In the rows, zero is written as 128.
Each name stands for a flat space through zero: a line, a plane or more. A row that begins with a name and a colon came from that space; any other row is followed by the name of the space it lies nearest, among the names in its block.
q979_q201: [136  96 123 121  90 127 153 147  67  95 133 123 124  65 152  85  97 133
 111 156 159 190  76]
q389_q105: [ 96 175 129 126 144 160 144 152 145 141 179  94 108 127 150 144 180  77
 115  86 216  70  77]
q928_q478: [158 132 154 104 129 111 154  92  99 159 103 162 101  90 141  79 114 161
  88 141 102 135 166]
q350_q503: [106 102 132 157 143 107  91 146 123 136 123 152 114 146 148  81 133 145
 127 137 125 116 136]
q979_q201: [114 170 101 129 183 161 159  20 195 181 110 108 145 136  96 172 133 111
 128 113 107  95 139]
q885_q739: [145 150 139 152 114 117 110  77 125  93 124 116 131 137 101 208 162 124
 132 106 153  61 146]
q350_q503: [141  98  88 121  73 140 125 167 119 120 121 119 153 182 140 144 106 135
 132 149 121 133 134]
q617_q597: [ 82 123 151 143 163 148 134 131 127 152  94 148 116 100 116  81 111 140
 112 115 117 181 124]
q885_q739: [136 167 169  93 152 171 190 109 148 147  79 146 124 106  82 129 120 141
 133  91  98 169 166]
q617_q597: [ 79 106  72 134 175 124 105 126 165 184 183  97 148 126 157  82  97  84
 112 163 104 160  69]
q885_q739: [ 66 171 121 134 154 197 183 157 156 149  86 123 103 106 156 128 154 149
 147  98 204 156  83]
q617_q597: [106 130  85 140 163 119 120  81 149 165 177  99 128 114 162 109 135  92
 108 149 152  93  78]
q389_q105: [151 139 106  97  98 122 131 164 129 144 165 112 127 155 164 142 137 116
 116 138 141  98 127]
q617_q597: [106 142 137 129 115 140 123 136 112 157 128 120 119 132 131 141 128 117
  74 110 141 118 133]
q979_q201: [100 119 141 158 143 112  89 147 117  91 176 107 129 105 120 131 144  87
 132 116 162 126  78]
q389_q105: [155 122 115 104  55 143 136 108  87 145 137  99 154 155 105 179  95  97
  46 124 112 109 152]
q350_q503: [ 64 114  96 182 115 171 115  59 128 175  31 129 148 160 101 179  91 165
  71 124 106 145 159]
q350_q503: [ 97 132 121 127 142 147 136 113 120 178 153 114 120 120 140  92 122  92
  65 118 147 113 104]
q885_q739: [155 134 209 121 166  60  82 132 107  98 185 144 111  74  91 102 140  96
 120 111  87 130 146]
q928_q478: [105  97 117 170 135 131 138 102 101  96  91 143 114  80 150  85 125 163
 149 149 173 156  84]
q617_q597: [141 135 189 152 164 137 143  76 129  66  96 152 125  99  53 129 153 127
 177  84 132 118 145]
q928_q478: [112 107 114 151 121 137 125 147 126 119  92 147 121 148 148 106 132 163
 151 137 147 131 127]
q928_q478: [122  94 119 141 119 111 118 124 101 147  96 156 116 121 156  77 103 169
 105 160 109 151 141]
q979_q201: [136 139 154 126 169  94 113 101 138 138 141 143 114  97 123 107 134 129
 130 131  98 126 142]
q979_q201: [113 151 123 155 132 130 116  83 139 119 107 114 132 122 114 198 144 137
 130 118 145 107 129]
q979_q201: [211 108 170  83  40 137 184 136  42  58 117 136 136  93  89 125 100 127
 109 121 133 156 146]
q928_q478: [ 57 169 173 155 169 148 125 116 116 184 102 142  80  89 138 110 153 134
  56  83 170 117 127]
q389_q105: [113 138 146 149 149 109 111 102 131 125  86 146 118  96 122 151 126 170
 136 134 106 159 147]
q389_q105: [118  90 152 146 145 162 149 111 116  90 112 137 149 120  62  75 105  99
 147 103 120 163 113]
q617_q597: [127 133 166 115 114  95 100 172  91 131 151 132 111  93 137 124 118 126
  83 127 113 160 135]
q885_q739: [116 100 124 138 154  86  69 128 139 151 164 127 144 141 119 106 102 105
 110 150  62 142 137]
q979_q201: [ 88 123 126 138 174  95  87 185 150 160 149 144 103 120 181  73 136 144
 140 150 119 153 111]
q928_q478: [130 131 121 135 124 131 121 186 147  49 167  99 144 128 123 170 158 103
 213 120 176 136  72]
q389_q105: [180  99 121 115  94 136 156 114 115  88 108 141 148 153 104 118 115 139
 163 138 113 122 150]
q617_q597: [101 129  79 156 120 166 146 100 144 134 102 112 133 154 150 151 142 138
 139 130 183  94 100]
q885_q739: [163 107 157 152 101 102 107  48  89  90  82 145 144 116  67 172 107 150
 109 128  82 123 183]
q350_q503: [ 59 120  87 173 191 135 111 128 176 135 122 120 127 109 161 106 136 140
 181 149 154 164  62]
q979_q201: [147 141 119 110 112 172 157 110 153 136 120 115 154 191  84 164 132 100
 131  96 120  85 160]
q617_q597: [117 131 132 149 156 137 114  84 149 111 163 100 152 137  76 154 140  68
 134 100 132  93 109]
q350_q503: [ 96 147 145 139 134 145 116 113 129 171 107 130 122 146 110 148 128 124
  73  99 119 111 158]
q389_q105: [ 91 127 118 156 103 141 106 107  99 155 128 108 127 138 131 156 125 109
  51 114 158  97 120]
q928_q478: [ 98 173 181 135 157 132 125 123 123 124 128 121 108  72 102 162 148 115
 106  86 147 146 119]
q928_q478: [111 160 123 125 157 167 170  59 141 190 131 121 110 130 132 103 149 100
  75  99 167  59 125]
q979_q201: [ 80 127 125 138 165 130  88 212 165 142 180 117 126 167 144 100 150  90
 150 112 141 122  97]
q617_q597: [108 133 148 131 118 131 132 153 100 140  97 146 103 103 149 113 124 161
  99 125 141 157 134]
q928_q478: [152 163 135 106 149 145 181  95 136 109 173 107 114  86 132 118 165  88
 147 108 192  85  82]
q389_q105: [114  95  99 153 141  71  69  66 124 194  98 150 131 128 153 113  81 173
  73 188  40 148 172]
q885_q739: [ 86 101 119 162 147 114  87 106 125 144 119 125 141 116 116 122  97 127
 103 143  94 167 119]
q885_q739: [128 107 114 139 122 104  96 122 119 126 153 118 140 134 131 129 116 113
 114 146 113 123 120]
q979_q201: [110 104  95 171 127 129 114  58 117 117 132 106 145 120 120 141 122 109
 112 140 153 102  92]
q350_q503: [200 141 161  65 146 137 202  92 125  81 189 107 146  58  72  97 118  61
 160 113 118 155  94]
q350_q503: [168 164 149  70  84 136 150 165 109 147 177 107 124 145 127 158 138  87
  76 101 137  89 149]
q389_q105: [133  85 111 132 117 151 140 129 116 120 148 125 146 162 113  71 114  91
 125 126 137 109 111]
q928_q478: [251 155 156  63 105 132 214  76 141  56  93 148 144 110  72 170 135 159
 220 125  93 128 185]
q617_q597: [136 124 140 107 122 151 127 147 147 141 128 125 158 182  73 143 108  99
 122 102  73 135 170]
q350_q503: [157 127 135  99  87 124 121 187 116 126 153 127 132 174 131 137 131 115
 117 120 120 105 155]
q389_q105: [158 109 130 129  64 133 133 143  91  85  90 136 139 147 115 164 117 158
 133 131 131 134 154]
q885_q739: [121 119 173 159 147  83  82 126 101  95 137 146 109  89 117 116 142 133
 126 123 127 129 129]
q350_q503: [128  64  95 146 111 101  93 185 109 117 149 147 126 167 178  47 120 140
 147 170 134 121 110]
q885_q739: [ 95 151 133 134 164 147 125  82 161 161 115 112 146 122  83 168 112 108
 107 107  89 151 138]
[141 104  98 143  72 146 131  90  93 131 122 115 142 172 127 144 122 114
  78 128 156  64 136]
q389_q105
[131 108  92 109 108 174 173 101 142 170  57 140 157 163 110 119  72 161
 118 146  69 179 167]
q885_q739
[139  73 161 171 119  52  36 161  80  77 175 151 116 142 131  84 143 117
 124 139 123  84 137]
q979_q201
[135 109  79 133  43 110  92 183  89 144 141 117 121 192 203 156 135 149
  80 159 168  69 135]
q389_q105
[123  97  86 131 125 123 145 107  99 147 164 116 118  94 184  52 114 112
  96 167 170 122  65]
q350_q503
[146 109 150 133 149 150 162  89 132  85 100 144 144 114  69  99 118 124
 175 113 112 151 132]
q389_q105
[162 111 143 153 141  76  95  35 113 124 118 152 125 121 108 124 129 143
 112 144  89  76 174]
q979_q201
[147 134 147 127 131 113 121 138 131 115 125 146 116 142 129 125 150 142
 149 121 128 100 153]
q885_q739
[122 115 111 125 159 143 111 108 176 136 177  95 178 177  65 141 112  52
 142 111  78 117 123]
q617_q597
[132 137 110 107 123 160 164 139 149 151 105 132 131 154 136 122 123 141
 140 127 126 133 139]
q885_q739
[164 123 130  92  91 112 127 133 111 138 125 125 148 129 111 157  86 134
  99 146  62 170 166]
q389_q105
[168 139 149  81 128 108 137 130 117 124 206 101 139  95 107 122 117  64
 103 123 105 134 113]
q885_q739
[154 136 184 124 154 137 164  97 127 105  70 177 110 108  86  93 138 165
 163 102 109 136 176]
q617_q597
[100 163 242 171 200 106  95  46 124 105  65 165 111  51  22 168 135 146
 115  68  71 165 188]
q885_q739
[119 104 138 185 118  89  71 107 101  88 107 145 118 130 130 148 146 158
 134 136 144  94 139]
q885_q739
[150 148 139 111 102 155 159 116 125 111 111 118 140 135  95 176 130 122
 129 104 134 121 145]
q979_q201
[147 116 123 112 166 122 142  77 148 166 145 139 134 135 115  67 113 106
 119 137  84 110 144]
q979_q201
[193 120 164  99 101 128 180  33  70 115 119 136 133  76  76 106  97 111
  73 122 105 123 155]
q350_q503
[146 123 148 164  98 112 113  83  91  75  93 139 122 115 108 174 146 155
 130 120 155  92 146]
q885_q739
[100 132 104 143 156 147 128  86 151 158 150 105 138 139 121 127 132  89
 108 119 142  97 103]
q617_q597
[174 147 167  73 127  63 107 167 102 116 226 105 122  58 134 129 118  80
 100 142  94 162 109]
q928_q478
[ 80 134 154 161 163 124 111 167 127 118 110 151  92  98 156  93 157 157
 149 116 171 144 104]
q885_q739
[121 122 108 119  87 178 162 160 115 106 133  99 148 142 117 147 118 100
 127 113 169 143  92]
q979_q201
[163 126  86 126  85 103 144 138 110 102 110 137 105 114 212 139 149 195
 165 179 182 109 111]
q617_q597
[113 176 141 179 136 110 116  98 137  89  51 153  84  98 165 211 195 223
 183 123 196  90 142]
q389_q105
[118 113 124 151 199 102 119 145 173 109 119 168 105 119 164  50 158 170
 229 153 133 136 110]
q389_q105
[128 156 130 104 191 108 132 126 177 159 161 129 118 103 145 101 139 120
 157 137 101 140 119]
q389_q105

Rows lie near named flat spaces through zero. A row that begins with a name and a colon came from that space; any other row is followed by the name of its block's space that it lies nearest.
q717-q155: [153 140 153 139 130 169 105 142 117 106 119 176 157 123 101 160  99 158
 152  82 166 115 141]
q916-q11: [ 45 130 128 120 154  90 143 105 163 172 115 135 117  56 130 104 153  63
 124 181 140 137 149]
q67-q424: [138 174  39 169 182 120 122  96 139 156 122  97 144  98 150 125 186 136
 126 189 152  73  87]
q523-q69: [132 137 156 133 105 137  90 125 138  97 109 148 162 151  85 155 125  95
 112 133 144  98 150]
q717-q155: [ 86 110 163  32  88 111  89 126 148 105 136 137 159 119  99 121 156  65
  63 118  83 194 168]
q67-q424: [115 196 153 152  93 151 132 122 126 119 140 118  98 152  98 116 113 106
 115 147 212 123 118]
q67-q424: [133 185 163 171 166  99 172 152 151 133  96 189 125  69  91 147 102 205
 114 185 190 125 154]
q916-q11: [119 124 206  87  93 101 145 136 163  95 130 116 121 142 156  81 129 153
  77 140  74 163 181]
q714-q819: [137  91  97 120 137  87 165 113 126 156 136  74  76 126 188 109 123 158
 159 149  78 154 123]
q916-q11: [152 139 117  87 108 131 129 154 105 125 139 151 125 141 130 129 145 174
 158  86 145 182 111]
q714-q819: [114 132 108 150 162 184  98  90 127 134 145 105 144  90 137 133 108  93
 114 110 137  91 129]
q916-q11: [160 149  43  90 135 141  69  73 122 129 143  71 142 114 151 151 163 129
 142 133 129 136 118]
q523-q69: [108 118 121 116 128  80 157 144 136 141 125 126 118 129 113 118 149 110
  85 170  98 150 116]
q717-q155: [168 158 122 117  83 132  89  83 125 107 126  79  99 162 145 148 111 146
 189 134 170 131 151]
q67-q424: [118 139 148 120 127 161 125 165 107 124 133 193 150 117  79 145 117 125
 123  80 169 150 115]
q714-q819: [154  98 113 148 164 109 141 132 140 124 118 116 150 124 151 128 136 163
  96 150  59  97 129]
q523-q69: [ 98 123 137 169 145 146 101 118 138 137  98 167 160 110 108 145 130  74
 173 124 167  65 139]
q717-q155: [141 115  53 156 180  90 143 112 133 161 116 100 128 103 150 140 156 142
 131 182  97  99 101]
q717-q155: [123  89 120 183 135 122 140 126 109 143 117 121 106 149  84 173  74  74
 134 148 129  88 112]
q523-q69: [124 180 178 176 113 165 148 151 132 102 141 136 130 164 104  96 117 125
  62 135 165  91 112]
q67-q424: [103  64  88 124 172 146 126 116 113 157 146 112 136  90 139 137 113  82
 114 100  69 126 112]
q916-q11: [168 117 146 109 124 151  80 127 132  94 108 160 178 130 138 154 129 172
 171  80 119 114 165]
q67-q424: [ 88  93 110 141 129 148 122 129 103 144 147 120 125 138  66 156  99  19
  74 123 119 119  93]
q67-q424: [107  94 181 138 159 118 181 152 140 135 131 148 114  87 135 111  81 156
  83 128  81 146 155]
q523-q69: [107 108  93 102 148 153 154 122 105 160 176  90  94 100 171  93 123 125
 116  91 100 175  96]
q523-q69: [114 132 103 105 142 125  94 104 155 126 122 115 170 110 162 102 193 108
 119 138  99 107 136]
q714-q819: [127 102  81 145 128 177  88 113  97 125 152  96 150 164  92 156 121  37
  90 102 111  86  81]
q714-q819: [112 167 171 153 103 200 104 136 135  94 146 133 165 175 139  71 158  90
  96  85 153  71 113]
q714-q819: [ 84 114 178 110 117 237  75  92 131 115 159 120 150 110 200  69 119  80
 182  11 136 106 162]
q717-q155: [128 170 189 170 119 149 153 154 139 109 122 160 128 144 126  98 118 162
 121 125 171 100 135]
q916-q11: [ 89 198 178 121 117  95 134 115 184 118 107 139 133  97 129  86 166 130
  92 199 169 127 174]
q523-q69: [160 135 135 118 112 126 109 125 118 116 112 148 122 128 108 173  97 165
 182 115 166 147 151]
q523-q69: [109  96 153 129 128 148 111 118 127 129 122 143 133 113 126 141  97  97
 161  95 127 119 154]
q714-q819: [131 151 171 159 155 171 140 151 142 104 135 156 165 116 134  97 125 163
  69 109 120  92 133]
q717-q155: [121 127 174 155 109 138 143 143 124 119 123 144 112 152 112 126  93 119
 137 118 150 114 136]
q714-q819: [117 114  99 119 134 160 132 119  93 149 163 105  96 113 112 146  86  98
 119  97 138 162 101]
q717-q155: [145 117 112  73  81 182  71  99  91 113 161  95 115 154 133 151 102 101
 177  50 147 172 128]
q67-q424: [109 156 128 156 165 134 156 146 133 142 131 156 136  89 102 124 126 135
  79 149 151 120 112]
q67-q424: [123 139 122  98 111 143 110 166 117 112 137 166 174 157  92 121 179 104
  83  98 125 140  94]
q916-q11: [114 154 107 147 141 133 107 104 135 149 106 147 132  97 135 139 145 119
 207 133 195 102 134]
q523-q69: [110  32  84 172 164 101 175 138  99 178 129 107  92 134 131 147  92  78
 147 133  62 107  85]
q523-q69: [103 151 100 115 156 166  97  97 150 135 143 108 167  94 189  73 195 113
 124 111 120 100 123]
q67-q424: [118 126 160 155 138 116 174 140 144 128 135 110 108 133 152  87 118 145
  81 154  95 116 130]
q714-q819: [121  87 110  83 117 126 127 101 119 149 148  82  89 120 200 102 126 133
 194  90  93 173 138]
q717-q155: [134 143 117 111 148 197 106 149  96 123 155 172 163  99  93 150 114 137
 106  54 159 151 104]
q916-q11: [167  83  71 134 136 147  59  72 122 114 122  69 158 149 145 175 122  91
 152 121  79  72 134]
q916-q11: [135 122 143 143  98 111 130 129 131 115 119 111 117 178 122 126 128 108
 129 148 121 107 127]
q67-q424: [114 107  94 131 114 158 101  79 109 143 152  62  95 143 148 132 105  59
 161 112 132 116 115]
q523-q69: [119 149  62 123 137 125 137 135 102 154 152 116 117 127  90 140 150  95
  89 146 150 152  66]
q916-q11: [128  98 109  95 114 115 113 128 117 137 125 131 128 136 137 138 143 116
 174 104 115 152 126]
q916-q11: [151 127 120 158  93 117 128 118 120 115 129  78 103 202 124 130 122 101
 122 159 121  94 107]
q717-q155: [ 99 149 169 107  95  77 131 122 153 115 114 127 112 125  61 150 109  83
  59 202 140 159 165]
q714-q819: [128 101 121 149 141 134 151 139 111 138 141 118 112 135 117 136  97 117
 103 123 104 125 107]
q717-q155: [132 106  88 186 167  96 151 125 115 157 108 128 110 110  70 193  82 102
 116 187 134  97 107]
q714-q819: [136 156  62 106 122 146  67  90 120 126 137  98 153 130 105 158 163  81
 120 137 154 120 107]
[140 133  91  62 109 103  74  86 135 118 126  95 138 113 111 168 143 109
 119 154 118 170 155]
q717-q155
[152 102  82 148 136 162  94 110 113 115 144  81 157 170 135 136 140  87
  94 115  79  73  93]
q523-q69
[109 127 149 125 137 129 133 123 145 134 122 138 130 103 158 103 136 137
 149 121 127 126 150]
q523-q69
[110 160 132 138 107 108 176 139 111 153 142 120  59 134 105 123 100 126
 135 155 187 171 105]
q714-q819
[162 168  97 177 136  97 145 146 120 136  99 153 123 147  92 163 138 166
 158 177 187  99  98]
q523-q69
[128  99 147 104  62 129 129 157 110 111 143 113 119 226 151  84 164  93
 147  83  95 136  98]
q714-q819
[121  84 106  97 140 128 128 146 106 146 135 152 135 111 122 145 128 120
 148  86 102 163 114]
q916-q11
[129 103 135 143 107 129 118 146 119 115 121 137 147 181 101 137 135  83
 116 121 109  97 110]
q714-q819
[132  98 109 134 130 137 159 140  88 150 154 114  82 134 111 150  74 123
 131 104 125 162  95]
q523-q69
[ 89 123 145 166 155 110 162 137 161 143 117 129 139 121 164  69 169 110
 101 163  96  78 123]
q523-q69
[ 99 136 190  83  90  83 150 142 139 123 121 153  91 110  74 145  87 121
  99 158 149 206 173]
q717-q155
[165 139  98 203 124 148  81  84 134 106 107  78 150 188 130 152 132  88
 147 164 140  11 117]
q717-q155
[127  91 153 146 116  87 131 128 153 123  92 128 135 160 159 114 148 121
 171 151  90  86 153]
q714-q819
[141 121  43 129 198 136 144 136 101 169 144 139 136  66 127 154 136 164
 123 117 122 148  80]
q717-q155
[109 141 147 175 120 125 142  85 149 136 126  69  82 137 168  97 105 102
 150 172 145  83 147]
q916-q11
[ 81 190 152 198 165 202 136 122 158 131 142 133 162 109 183  34 178 109
 103 116 169  35 107]
q523-q69
[117 127  62 107 142 131 127 105 106 167 150  98  99 101 149 130 139 114
 167 118 145 161  97]
q916-q11
[159 129  85 152 129  94 120 122 135 127 106 107 142 168 141 133 174 135
 144 170 111  82 106]
q67-q424
[140 154 108 116 141  91 142 126 157 128 120 111 140 122 179  85 195 179
 114 170 100 125 127]
q523-q69
[131 156 156 121 109 147 127 161 118 113 128 177 143 141  97 130 132 144
 129  98 171 143 122]
q67-q424
[124 142 108  85 132  72 130 116 138 139 119 127 112  81  85 170 119 135
  95 187 134 190 150]
q717-q155
[167 175 142 130 103 179 115 182 100 105 126 204 163 171 129 115 166 196
 201  42 203 125  94]
q67-q424
[151 146  77 141 159 167 118  95 113 136 156  80 118 104 150 136 111 147
 115 122 134 120 107]
q916-q11
[111 142  91 130 123 137 136  78 117 174 144  75  55 105 204  99 122 131
 251 115 186 146 123]
q916-q11
[114 101 143 148  81  94 190 148 112 148 143  84  50 206 162  78 122 106
 158 139 112 139  93]
q714-q819

Each name stands for a flat space through zero: a line, a plane or more. A row that begins with a name and a colon came from that space; any other row is followed by the name of the space it lies nearest, among the names in its block.
q365_q642: [104 129 107  91 119  78 127 144 125 166 135  82 162  50 116  85 165 131
 125 206  93 128 102]
q684_q966: [ 85 176 199 136 117 162 158 103  97 151 135 207  91  93 108 191  94 131
 125 114 125 243 185]
q429_q431: [173 132 129 130 137  76 112  88 182 152 135  50  85 154 159  86 172 134
  94 133 191  94 139]
q429_q431: [159 136 121 107 148  94 122 121 126 149 126  92 130 152 107  87 116 119
 143 108 172 136 135]
q684_q966: [112 139  97 118 146 134  99 169 132 163 123 134 161  97 126 133 144 154
 134 137 106 122 191]
q365_q642: [ 51 134 144  48 118 131 147 157  85 129 160 152 133  85 116 125 111  77
 125 132 101 142 114]
q365_q642: [140 119 135 157 133 139 116 122 147 126 113 117 138 120 112 128 131 153
 148 139 128 137 143]
q684_q966: [150 138 146 141 135 114 136  98 130 131 130 123 105 149 125 126 119 131
 124 106 163 157 129]
q684_q966: [ 62 146 167 105 125 154 163 109  54 215 145 219 112  67 111 171 119 125
 138 170  93 179 156]
q429_q431: [ 62  89 143 146 150 136 141  87  97 194 171 177 104  66 168 167 188 164
  99 178  95 100 111]
q429_q431: [155 151 126 143 108 141  97 151 195 100 101  89 125 139 137 127 139 138
 121 130 134 118 186]
q684_q966: [153 131 115 163 104 166 126 152 140  72 100 151 142 161 132 156 106 129
 135 111 103 120 122]
q255_q142: [107 135 132 105 187 120 112 131 118 134 163 140 117 150 131 134 111 133
 118  34 182 159 179]
q365_q642: [160 121 141 182 158 127 113  96 144 161 110 118 133 124 101 127 133 181
 157 133 154 161 164]
q684_q966: [ 81  68  95 164 160 169  84 174 166  61 144 126 177  98 153 155 163 175
 125 109  81  74 125]
q255_q142: [144 104 127 151 114 112 159  85 107 129 137 138 103 146 157 131 144 121
 106 151 123  96  46]
q365_q642: [130 133 134 142 106 131 125 139 149 104 110 110 147  99 110 125 128 137
 139 159 104 151 123]
q365_q642: [120 127 134 149 135 163 137 133  97 121 122 186 137 138 115 164  97 136
 147 102 114 156 135]
q365_q642: [103 176 186 113  98 159 139 119 128 168 113 159  98  94 102 153 111 118
 139 160 124 190 204]
q255_q142: [137 146 101  93  89 147 107 184 157 123  95 102 152 129 123 108 130 101
 142 167  97  77 165]
q255_q142: [ 99  92 190  97 108 215 108 109 169 150 114 115  76 158 120 120 134  87
 168 162 152  22 195]
q684_q966: [138 161 123 113 116  97 123 144 154 102 130  96 125 125 137 117 129 120
 101 113 138 158 137]
q429_q431: [154 120 137 139 157 118 152  95  82 121 138 156 116 183 111 129  83 118
 143  62 173 162  90]
q429_q431: [123 163  98  84  85 119 147 178  97 114 116 146 154 118 124 125 105  87
 121 147  81 138 104]
q255_q142: [108  87 144 115 152 119 110 122 154 104 142  70 143 109 103  88 136 130
 152 128 149 114 108]
q684_q966: [ 90 142 175 124 109 141 129 132 166  52 142 114 110 105 129 146 117 115
 106 101 129 181 131]
q429_q431: [147 189 100 134 104 130 127 174 134  93 114 162 134 146 152 167 108 126
  92  87 108 173 166]
q429_q431: [100 125 134 157 174 175 116 149  94 125 128 198 165 117  90 175  86 167
 169  69 118 195 181]
q429_q431: [ 89 143 115 136 130 162 128 187 101  72 126 189 181  96 107 176  88 140
 140  89  73 197 137]
q255_q142: [125 112 146 154 120 130 156  88 115 108 146 154  92 145 160 154 135 124
  98 120 130 122  71]
q255_q142: [155 153 161 209  79 156 146 110 135 131  70 156 151  72  79 163 115 176
 167 214  71 218 133]
q684_q966: [143  85 130 155 123 172 113 133 156  75 108 113 139 165 120 124 118 125
 160 121 126  72 108]
q365_q642: [106 142 151  98 140 103 135 113 113 169 144 120 120  94 108 112 128 124
 131 138 145 169 145]
q255_q142: [132 129 180 178  81 184 132 115 166  89  88 134 122 108 100 155 116 139
 158 176  98 156 140]
q365_q642: [122 109  90  81 163  78 131 121  98 160 171 113 115 154 166  97 151 106
  94  98 159  70  89]
q365_q642: [157 168 149 146 118 123 131  98 137 195 110 137  94 127 129 139 139 146
 122 157 147 158 191]
q255_q142: [147 108 103 128  83 114 132 148 160  55 114  76 147 133 143  99 141 103
 116 164  95  76  44]
q255_q142: [126 144 145 120 117 166 114 134 127 213  91 141 136  98  86 126 128 139
 180 197 113 124 217]
q684_q966: [117 105  98 112 143  95 137 120  95 169 149 127 137 111 145 111 157 130
 116 156 115  90  82]
[115 124 153 169 141 117 127 122 147  63 135 113 152  86 102 139 116 164
 132 105 123 219 102]
q255_q142
[ 70 110 191 154 161 140 129  89 123 153 150 143 128  47  90 148 136 175
 151 146 127 210 151]
q255_q142
[103 104 132 118 130 146 136 122 101 157 133 150 132 112 121 130 133 124
 146 157 109 100 115]
q684_q966
[188 154 110 127 102 103 123 107 174 141 122  91  65 199 198 117 165 107
  68 124 171  54 145]
q365_q642
[ 94 157  96  84 135 112 111 181 119 158 136 131 161  80 127 125 139 131
 118 138  99 143 175]
q255_q142
[ 93 130 160 109 153 147  98 134 156 154 133 109 128  94 100 121 133 143
 152 126 148 147 211]
q684_q966
[ 98 113 146 172 102 174 154 105 114 111 140 200  94 123 178 198 147 137
  91 145  82 108  96]
q429_q431
[213 143  97 148  90 133 147 111 105 183  78 147 113 198 135 120 119 111
 145 172 128  68 118]
q255_q142
[112  97  91 100 158 119 112 131 112 200 147 125 130 124 155 110 171 133
 123 153 127  40 139]
q365_q642
[ 36 109 189 130 167 174 120 111 116 163 162 176 117  54 109 172 137 162
 143 127 120 177 191]
q684_q966
[143 171 117 126  42 139 130 161 172 119  87 111 125 100 153 136 157 111
 101 221  64 101 142]
q365_q642
[144 172 168 134 125 102 137  91 133 184 120 119 100 103 104 124 127 144
 129 150 159 206 178]
q365_q642
[122 130  84 108 120  84 129 160 124 108 139 102 163  97 142 107 147 125
 104 147  95 122  77]
q255_q142
[117 141 145 178 131 191 128 135 114 124 111 208 132 128 120 197 102 161
 144 103 103 174 182]
q684_q966
[112 160 107 114 100 150 134 185 108  96 113 170 163 113 120 156  98 114
 129 122  76 161 137]
q429_q431
[118 119  88 134 160 111 108 148 124 154 141 131 154 105 146 131 157 162
 116 127 114 113 143]
q684_q966
[195 155 124 121 138 122 106 139 155 120  93  86 134 192  89  90  85 116
 165  79 189 146 182]
q429_q431
[123 129 129 137 104 176 117 144 144 139 107 150 123 130 139 152 138 128
 135 160 100  85 169]
q365_q642
